Below are the code and all the weights of a small trained network. Each question names an input and a target symbol and asks about switching units off, where a switched-off unit gives its printed mean instead of its output.

import numpy as np


def w(rows, s, z=0):
    codes = np.array(rows[::2]) - 128.0
    scale = np.full(codes.shape[1], s)
    scale[-1] = z or s
    return codes * scale


def f(y):
    return y / 2 * (1 + np.tanh(0.7978845608 * (y + 0.044715 * y**3)))


def softmax(a):
    e = np.exp(a - a.max(-1, keepdims=True))
    return e / e.sum(-1, keepdims=True)


def log_softmax(a):
    a = a - a.max(-1, keepdims=True)
    return a - np.log(np.exp(a).sum(-1, keepdims=True))


def net(x, mask):
    ids = ['Παγδθξ'.index(c) for c in x.split()]
    T = len(ids)
    res = E[ids] + P[:T]
    r = res
    for j in range(3):
        rows = slice(2 * j, 2 * j + 2)
        q, k, v = (r @ M[0][rows].T for M in (Q, K, V))
        z = softmax(np.where(np.tri(T) > 0, q @ k.T / 2**0.5, -1e9)) @ v
        o = O[0][rows]
        res = res + np.where(mask[j], z, o[:, -1]) @ o[:, :-1]
    y = f(res @ A[0][:, :-1].T + A[0][:, -1])
    res = res + np.where(mask[3:11], y, B[0][:, -1]) @ B[0][:, :-1]
    return log_softmax(res[-1] @ U[:, :-1].T + U[:, -1])


Q, K, V, O, A, B = {}, {}, {}, {}, {}, {}
E = w([
[85,175,81,85,126,98],'Π',
[107,151,162,189,133,6],'α',
[149,102,131,94,33,164],'γ',
[75,113,88,135,82,142],'δ',
[137,85,226,222,89,152],'θ',
[138,209,159,58,89,90],'ξ',
],0.014)
P = w([
[255,175,28,165,214,130],'0',
[99,90,96,106,27,146],'1',
[62,116,107,106,54,115],'2',
[101,137,146,124,94,114],'3',
[79,132,148,123,84,110],'4',
[78,153,147,109,85,122],'5',
[69,153,159,113,76,117],'6',
[66,159,149,114,84,126],'7',
[76,163,145,109,81,131],'8',
[75,173,141,98,90,135],'9',
[63,125,126,119,60,141],'10',
[83,131,132,103,58,159],'11',
],0.0081)
Q[0] = w([
[91,141,97,109,81,131],'head 1',
[194,74,150,234,222,107],'head 1',
[150,135,197,254,193,101],'head 2',
[83,158,129,104,4,132],'head 2',
[104,121,78,143,108,173],'head 3',
[178,92,192,141,191,98],'head 3',
],0.0092)
K[0] = w([
[148,143,94,158,156,158],'head 1',
[42,129,183,113,89,107],'head 1',
[50,165,255,48,60,149],'head 2',
[237,175,98,154,192,157],'head 2',
[156,156,81,108,144,94],'head 3',
[23,123,226,80,30,142],'head 3',
],0.0081)
V[0] = w([
[2,109,84,166,203,122],'head 1',
[131,141,142,140,114,123],'head 1',
[130,161,231,177,173,67],'head 2',
[98,49,121,248,90,189],'head 2',
[113,123,138,186,197,118],'head 3',
[119,86,204,146,62,146],'head 3',
],0.0089)
O[0] = w([
[165,240,225,82,20,70,10],'head 1',
[168,83,168,132,151,151,158],'head 1',
[94,95,255,138,232,126,23],'head 2',
[82,249,122,237,70,173,140],'head 2',
[100,195,214,112,123,113,83],'head 3',
[14,118,35,208,204,190,4],'head 3',
],0.0079,0.0017)
A[0] = w([
[141,144,254,95,138,105,91],'neuron 1',
[181,62,119,139,128,196,199],'neuron 2',
[95,154,174,239,148,236,252],'neuron 3',
[100,176,55,91,69,229,129],'neuron 4',
[88,152,145,105,27,29,183],'neuron 5',
[135,124,32,152,170,221,189],'neuron 6',
[114,210,166,206,129,91,125],'neuron 7',
[61,7,171,71,231,167,233],'neuron 8',
],0.0065,0.0021)
B[0] = w([
[70,106,100,112,219,251,176],'neuron 1',
[85,132,138,162,94,76,156],'neuron 2',
[87,125,224,58,30,59,199],'neuron 3',
[125,181,99,183,233,73,232],'neuron 4',
[188,196,110,166,182,221,255],'neuron 5',
[78,34,139,82,144,147,181],'neuron 6',
[91,162,50,113,61,237,178],'neuron 7',
[149,181,204,254,186,63,190],'neuron 8',
],0.0065,0.0078)
U = w([
[150,104,136,21,107,117,113],'Π',
[118,129,172,141,219,187,71],'α',
[83,85,64,126,166,113,158],'γ',
[175,194,101,229,141,134,180],'δ',
[55,138,167,114,85,70,10],'θ',
[148,108,168,174,156,1,168],'ξ',
],0.007,0.0011)

Each question gives the input, a string of symbols that net reads in full, and the target symbol t.
The units are the heads (2 rows each of Q, K, V and O) and the neurons (one row each of A and B). Each row of codes is followed by its name. A weight is (code - 128) times the scale printed after its matrix; where a second scale follows, it is the last column's (O, A, B and U).
mask holds one flag per unit, heads first, then neurons. A switched-off unit (its flag False) gives its mean, the last column of its rows in O or B, instead of its output. The means were averaged over made-up inputs and are rounded, as every weight is.
A unit's drop is (log p(t) with every unit on - log p(t) with that unit switched off) / (log p(t) with every unit on - log p(t) with every unit switched off).
The circuit of an input: a set's keep is (log p(t) with only the set's units on - log p(t) with every unit switched off) / (log p(t) with every unit on - log p(t) with every unit switched off). Starting from all 11 units, units are removed one at a time, each time the one whose removal leaves the highest keep (on an exact tie, the one counted first), for as long as the keep stays at least 0.8.
circuit, biggest first: the units of the circuit, biggest drop first
k most important neurons: the k neurons with the biggest drops, biggest first
heads that matter: for each layer, one digit per head in row order, 1 if its drop is at least 0.15 and else 0, layers parted by /
drop when u is switched off: that unit's drop, to one decimal
input θ Π α Π α, target α: 2 most important neurons => (neuron 1; neuron 5)
input δ θ δ γ δ Π θ α, target θ: 4 most important neurons => (neuron 3; neuron 4; neuron 8; neuron 1)
input α δ Π Π δ δ δ Π γ ξ, target α: circuit, biggest first => (head 2; neuron 1)
input δ α θ δ δ ξ, target δ: heads that matter => 010
input γ α γ θ γ γ α, target γ: heads that matter => 101
input δ δ δ α, target δ: heads that matter => 110
input α α Π δ α γ δ δ δ, target α: circuit, biggest first => (head 2; neuron 1; head 3)
input Π δ δ Π ξ, target Π: heads that matter => 010
input θ δ δ, target θ: circuit, biggest first => (head 2; neuron 3; head 3)
input ξ θ θ γ γ α θ α δ γ δ ξ, target ξ: circuit, biggest first => (neuron 8; head 2; head 1)
input δ Π δ θ Π α δ α δ γ γ δ, target δ: most important neuron => (neuron 5)
input ξ γ δ Π δ δ δ ξ, target ξ: circuit, biggest first => (head 2; neuron 8; head 1)
input Π γ γ δ δ, target Π: circuit, biggest first => (head 3; head 2)
input δ ξ θ, target ξ: 2 most important neurons => (neuron 8; neuron 7)
input Π δ α δ δ δ α α γ α δ, target Π: circuit, biggest first => (head 2; head 3)
input γ ξ α α γ δ γ α γ θ δ Π, target γ: heads that matter => 110
input γ α δ, target γ: circuit, biggest first => (head 1; head 2; neuron 6)
input α α α α, target α: circuit, biggest first => (head 2; neuron 1)
input δ θ δ δ θ ξ γ Π θ, target θ: heads that matter => 001
input γ γ θ δ Π Π γ γ γ α, target γ: most important neuron => (neuron 8)
input α δ γ θ γ δ, target α: drop when neuron 4 is switched off => 0.0
input θ ξ ξ γ δ α δ, target θ: drop when head 2 is switched off => 0.8
input γ δ α θ α δ, target γ: drop when head 2 is switched off => 0.3
input δ δ γ δ θ δ θ, target θ: drop when head 3 is switched off => 0.1
